Here is a tiny trained network, its code and every weight. The questions are about switching its units off for an input and a class, where a switched-off unit gives its printed mean instead of its output.

import numpy as np


def w(rows, s, z=0):
    codes = np.array(rows[::2]) - 128.0
    scale = np.full(codes.shape[1], s)
    scale[-1] = z or s
    return codes * scale


def f(y):
    return np.maximum(y, 0)


def log_softmax(a):
    a = a - a.max(-1, keepdims=True)
    return a - np.log(np.exp(a).sum(-1, keepdims=True))


def net(x, mask):
    res = np.array(x, float).reshape(1, 4) / 4 @ E
    y = f(res @ A[0][:, :-1].T + A[0][:, -1])
    res = res + np.where(mask, y, B[0][:, -1]) @ B[0][:, :-1]
    return log_softmax(res[-1] @ U[:, :-1].T + U[:, -1])


A, B = {}, {}
E = w([
[250,111,123,127,167,133,180,152,79,81],'x0',
[172,117,24,40,118,92,58,159,130,124],'x1',
[132,230,132,110,57,177,161,210,175,122],'x2',
[157,105,93,160,154,69,179,157,221,231],'x3',
],0.014)
A[0] = w([
[139,137,97,166,142,60,162,96,194,177,165],'N1',
[36,135,135,134,88,90,60,64,190,164,2],'N2',
[33,127,121,107,123,146,99,101,150,157,48],'N3',
[132,121,79,162,162,83,142,150,194,156,163],'N4',
[148,91,65,98,124,87,81,87,134,116,38],'N5',
[93,50,128,130,171,64,101,70,112,105,77],'N6',
[101,141,143,126,98,134,88,87,52,52,168],'N7',
[96,124,218,183,146,140,207,61,108,135,54],'N8',
[128,56,150,138,188,105,86,108,89,157,119],'N9',
[20,123,148,111,113,85,56,133,173,143,50],'N10',
[105,79,148,133,178,114,202,161,188,169,151],'N11',
[121,64,132,129,189,101,131,88,79,150,109],'N12',
[101,118,76,28,138,64,100,167,122,120,40],'N13',
[221,69,127,105,175,150,208,195,68,122,46],'N14',
[221,143,147,124,164,106,147,110,93,89,22],'N15',
[98,75,80,162,204,94,107,15,88,130,73],'N16',
[143,99,176,54,134,212,124,146,73,69,132],'N17',
[95,157,206,211,157,175,197,125,132,131,77],'N18',
[184,111,155,154,173,129,158,172,107,87,5],'N19',
[175,81,179,140,122,57,83,102,121,183,69],'N20',
[144,82,88,145,104,83,145,153,177,159,123],'N21',
[77,159,116,132,127,166,45,77,61,18,169],'N22',
[136,254,112,112,72,179,176,215,167,135,102],'N23',
[158,132,26,91,99,133,65,165,126,124,79],'N24',
[189,150,139,148,149,38,161,140,127,188,110],'N25',
[122,105,104,88,102,143,132,172,141,120,107],'N26',
[180,146,84,70,145,107,33,148,120,148,88],'N27',
],0.011,0.0031)
B[0] = w([
[102,38,155,80,115,79,75,149,92,154,217],'N1',
[128,121,71,90,222,220,154,122,189,184,222],'N2',
[128,85,93,97,223,185,147,136,206,159,192],'N3',
[33,74,167,96,105,114,27,154,43,148,208],'N4',
[186,143,211,168,101,75,123,97,147,131,195],'N5',
[174,177,25,85,57,108,142,156,125,46,213],'N6',
[95,107,136,128,156,58,64,184,89,161,211],'N7',
[153,125,244,240,117,96,124,41,185,127,216],'N8',
[136,200,80,97,68,81,177,153,148,72,202],'N9',
[181,78,89,66,195,224,215,149,179,175,213],'N10',
[74,112,167,141,135,112,50,129,53,156,208],'N11',
[159,184,116,65,92,109,154,145,124,57,200],'N12',
[180,134,177,185,164,133,88,13,161,81,205],'N13',
[152,90,72,116,208,187,196,177,218,213,209],'N14',
[167,87,74,114,191,202,142,156,176,151,181],'N15',
[143,213,62,85,27,68,160,135,146,62,230],'N16',
[88,59,111,126,152,135,86,183,79,118,202],'N17',
[153,168,228,181,76,130,93,58,181,102,222],'N18',
[137,66,85,138,200,191,170,101,203,156,173],'N19',
[100,185,97,106,84,140,151,143,80,150,181],'N20',
[103,79,120,142,143,99,29,145,72,142,197],'N21',
[34,55,139,140,157,105,41,187,34,168,238],'N22',
[148,255,86,12,16,81,190,193,91,47,254],'N23',
[192,149,232,184,91,128,121,31,134,101,215],'N24',
[84,58,127,97,150,137,88,173,61,167,197],'N25',
[119,173,137,130,105,111,136,72,112,91,161],'N26',
[181,148,195,250,149,159,96,48,187,145,211],'N27',
],0.0078,0.02)
U = w([
[58,78,125,104,150,96,37,188,44,144,255],'0',
[130,228,68,55,42,97,184,179,143,63,179],'1',
[151,151,190,212,126,119,109,22,192,105,17],'2',
[134,95,58,76,253,205,199,163,221,159,49],'3',
],0.012,0.00092)

Each question gives the input, the list of numbers given to net, and the class t.
The units are the neurons (one row each of A and B). Each row of codes is followed by its name. A weight is (code - 128) times the scale printed after its matrix; where a second scale follows, it is the last column's (A, B and U).
mask holds one flag per neuron, in row order. A switched-off neuron (its flag False) gives its mean, the last column of its row in B, instead of its output. The means were averaged over made-up inputs and are rounded, as every weight is.
A unit's drop is (log p(t) with every unit on - log p(t) with that unit switched off) / (log p(t) with every unit on - log p(t) with every unit switched off).
The circuit of an input: a set's keep is (log p(t) with only the set's units on - log p(t) with every unit switched off) / (log p(t) with every unit on - log p(t) with every unit switched off). Starting from the 12 units with the biggest drops (on a tie, the unit counted first), units are removed one at a time, each time the one whose removal leaves the highest keep (on an exact tie, the one counted first), for as long as the keep stays at least 0.8.
units of the circuit, in order: the units of the circuit, biggest drop first
k most important neurons: the k neurons with the biggest drops, biggest first
drop of u: that unit's drop, to one decimal
input [-3,-3,-5,4], class 1: units of the circuit, in order	[N16]
input [5,8,4,-7], class 2: 3 most important neurons	[N24 N27 N13]
input [-4,7,4,-6], class 2: 3 most important neurons	[N24 N27 N13]
input [1,5,-4,2], class 2: 2 most important neurons	[N23 N27]
input [-1,-7,-8,7], class 1: 2 most important neurons	[N16 N9]
input [8,7,-3,5], class 3: 4 most important neurons	[N14 N15 N8 N18]
input [-2,7,7,7], class 0: 2 most important neurons	[N4 N21]
input [0,3,-7,-6], class 1: 2 most important neurons	[N16 N6]
input [0,7,-6,-2], class 2: 4 most important neurons	[N27 N23 N13 N24]
input [-5,0,-5,-3], class 1: 3 most important neurons	[N16 N6 N14]
input [8,3,-6,-3], class 3: 2 most important neurons	[N14 N15]
input [6,3,-6,-3], class 1: drop of N12	0.3
input [-8,6,-3,5], class 3: drop of N2	0.8
input [-4,7,2,8], class 0: units of the circuit, in order	[N4]
input [-2,-4,0,-3], class 2: drop of N1	0.3
